Below are the code and all the weights of a small trained network. Each question names an input and a class and asks about switching units off, where a switched-off unit gives its printed mean instead of its output.

import numpy as np


def w(rows, s, z=0):
    codes = np.array(rows[::2]) - 128.0
    scale = np.full(codes.shape[1], s)
    scale[-1] = z or s
    return codes * scale


def f(y):
    return np.maximum(y, 0)


def log_softmax(a):
    a = a - a.max(-1, keepdims=True)
    return a - np.log(np.exp(a).sum(-1, keepdims=True))


def net(x, mask):
    res = np.array(x, float).reshape(1, 4) / 4 @ E
    y = f(res @ A[0][:, :-1].T + A[0][:, -1])
    res = res + np.where(mask, y, B[0][:, -1]) @ B[0][:, :-1]
    return log_softmax(res[-1] @ U[:, :-1].T + U[:, -1])


A, B = {}, {}
E = w([
[162,139,180,93,196,254,109,238],'x0',
[83,159,197,56,16,154,215,137],'x1',
[100,60,69,66,190,234,202,37],'x2',
[245,195,134,214,127,179,212,75],'x3',
],0.0069)
A[0] = w([
[174,138,202,104,147,175,69,228,89],'n1',
[86,151,200,67,62,97,200,144,97],'n2',
[176,86,78,201,226,96,74,120,88],'n3',
[40,37,80,32,179,148,145,88,101],'n4',
[99,114,168,63,74,163,194,115,71],'n5',
[110,142,200,77,55,144,180,156,67],'n6',
[86,53,62,65,169,185,191,38,114],'n7',
[161,139,93,202,200,83,57,155,90],'n8',
[38,105,110,71,131,112,75,159,38],'n9',
[95,145,180,100,53,150,194,124,77],'n10',
[247,225,113,226,118,157,207,92,59],'n11',
[98,147,100,128,55,24,147,66,168],'n12',
[61,94,106,77,113,104,86,160,254],'n13',
[97,111,64,148,65,49,163,39,61],'n14',
[165,88,93,115,175,216,230,32,98],'n15',
[174,131,197,70,213,253,137,231,94],'n16',
[143,77,25,150,212,164,78,82,111],'n17',
[222,213,121,182,101,174,214,67,93],'n18',
[153,88,75,172,213,118,40,154,142],'n19',
[34,82,123,72,116,85,66,155,91],'n20',
[117,99,66,175,105,41,126,44,112],'n21',
[166,209,198,205,66,1,42,215,86],'n22',
[49,80,119,77,141,103,67,142,52],'n23',
[160,87,78,175,211,94,57,122,75],'n24',
],0.0065,0.0057)
B[0] = w([
[67,209,58,132,198,154,82,175,180],'n1',
[84,179,188,84,88,116,194,59,189],'n2',
[69,175,201,93,83,133,201,51,191],'n3',
[205,139,107,182,61,59,90,167,205],'n4',
[79,193,164,110,91,96,204,86,170],'n5',
[77,189,170,112,107,96,214,72,172],'n6',
[179,187,72,129,56,56,99,192,228],'n7',
[86,185,171,84,73,90,206,67,183],'n8',
[153,64,180,254,173,78,85,66,165],'n9',
[80,172,192,109,102,126,203,54,172],'n10',
[150,32,203,219,197,97,38,42,212],'n11',
[62,170,65,84,199,216,75,160,226],'n12',
[184,66,185,112,150,119,65,61,233],'n13',
[33,179,55,163,206,215,92,160,192],'n14',
[211,155,94,167,43,31,84,174,224],'n15',
[38,202,38,154,215,161,79,141,206],'n16',
[107,198,157,86,52,93,205,98,198],'n17',
[157,62,188,190,173,107,63,51,211],'n18',
[80,177,177,69,88,121,180,74,199],'n19',
[157,62,192,209,154,94,62,68,192],'n20',
[72,189,63,113,216,215,93,164,201],'n21',
[233,193,64,126,30,33,104,221,254],'n22',
[151,60,193,244,178,89,74,77,168],'n23',
[69,188,186,83,76,137,210,63,179],'n24',
],0.007,0.0088)
U = w([
[61,149,214,77,77,118,241,72,68],'0',
[180,36,210,205,198,105,64,79,41],'1',
[218,153,58,137,35,64,115,208,57],'2',
[29,163,30,128,234,197,99,164,44],'3',
[164,102,129,73,132,145,108,120,239],'4',
[216,25,130,60,147,229,240,233,2],'5',
[210,4,127,57,144,228,236,233,2],'6',
],0.011,0.0094)

Each question gives the input, the list of numbers given to net, and the class t.
The units are the neurons (one row each of A and B). Each row of codes is followed by its name. A weight is (code - 128) times the scale printed after its matrix; where a second scale follows, it is the last column's (A, B and U).
mask holds one flag per neuron, in row order. A switched-off neuron (its flag False) gives its mean, the last column of its row in B, instead of its output. The means were averaged over made-up inputs and are rounded, as every weight is.
A unit's drop is (log p(t) with every unit on - log p(t) with that unit switched off) / (log p(t) with every unit on - log p(t) with every unit switched off).
The circuit of an input: a set's keep is (log p(t) with only the set's units on - log p(t) with every unit switched off) / (log p(t) with every unit on - log p(t) with every unit switched off). Starting from the 12 units with the biggest drops (on a tie, the unit counted first), units are removed one at a time, each time the one whose removal leaves the highest keep (on an exact tie, the one counted first), for as long as the keep stays at least 0.8.
units of the circuit, in order: the units of the circuit, biggest drop first
top k neurons: the k neurons with the biggest drops, biggest first
drop of u: that unit's drop, to one decimal
input [-4,-6,5,-6], class 0: units of the circuit, in order -> n17
input [-7,-3,8,-3], class 2: top 2 neurons -> n4, n7
input [-7,4,-5,6], class 3: units of the circuit, in order -> n12, n14
input [-7,-6,2,0], class 3: top 3 neurons -> n21, n14, n12
input [8,7,8,-6], class 2: top 2 neurons -> n4, n7
input [-7,-6,2,-2], class 3: top 3 neurons -> n21, n14, n12
input [7,4,-1,-6], class 3: top 3 neurons -> n16, n1, n11
input [-5,3,-8,8], class 1: top 3 neurons -> n11, n18, n7
input [6,3,4,5], class 3: top 4 neurons -> n16, n13, n22, n20
input [-5,5,-1,6], class 1: top 2 neurons -> n11, n18
input [-8,5,1,8], class 1: top 2 neurons -> n11, n18
input [-7,2,8,2], class 2: top 2 neurons -> n15, n7
input [8,-5,-7,1], class 3: top 2 neurons -> n16, n1
input [6,-3,2,0], class 3: units of the circuit, in order -> n16
input [-2,-3,-3,-3], class 4: top 3 neurons -> n15, n7, n11
input [7,-2,7,8], class 1: top 3 neurons -> n11, n18, n22
input [-2,-1,-1,2], class 4: top 2 neurons -> n16, n20
input [-5,2,-4,-3], class 3: drop of n12 -> 0.5
input [1,5,1,-6], class 1: drop of n8 -> 0.1
input [7,5,-2,8], class 1: units of the circuit, in order -> n11
input [-7,-8,-7,-4], class 0: drop of n24 -> 0.3
input [2,-3,4,-1], class 2: drop of n3 -> 0.0
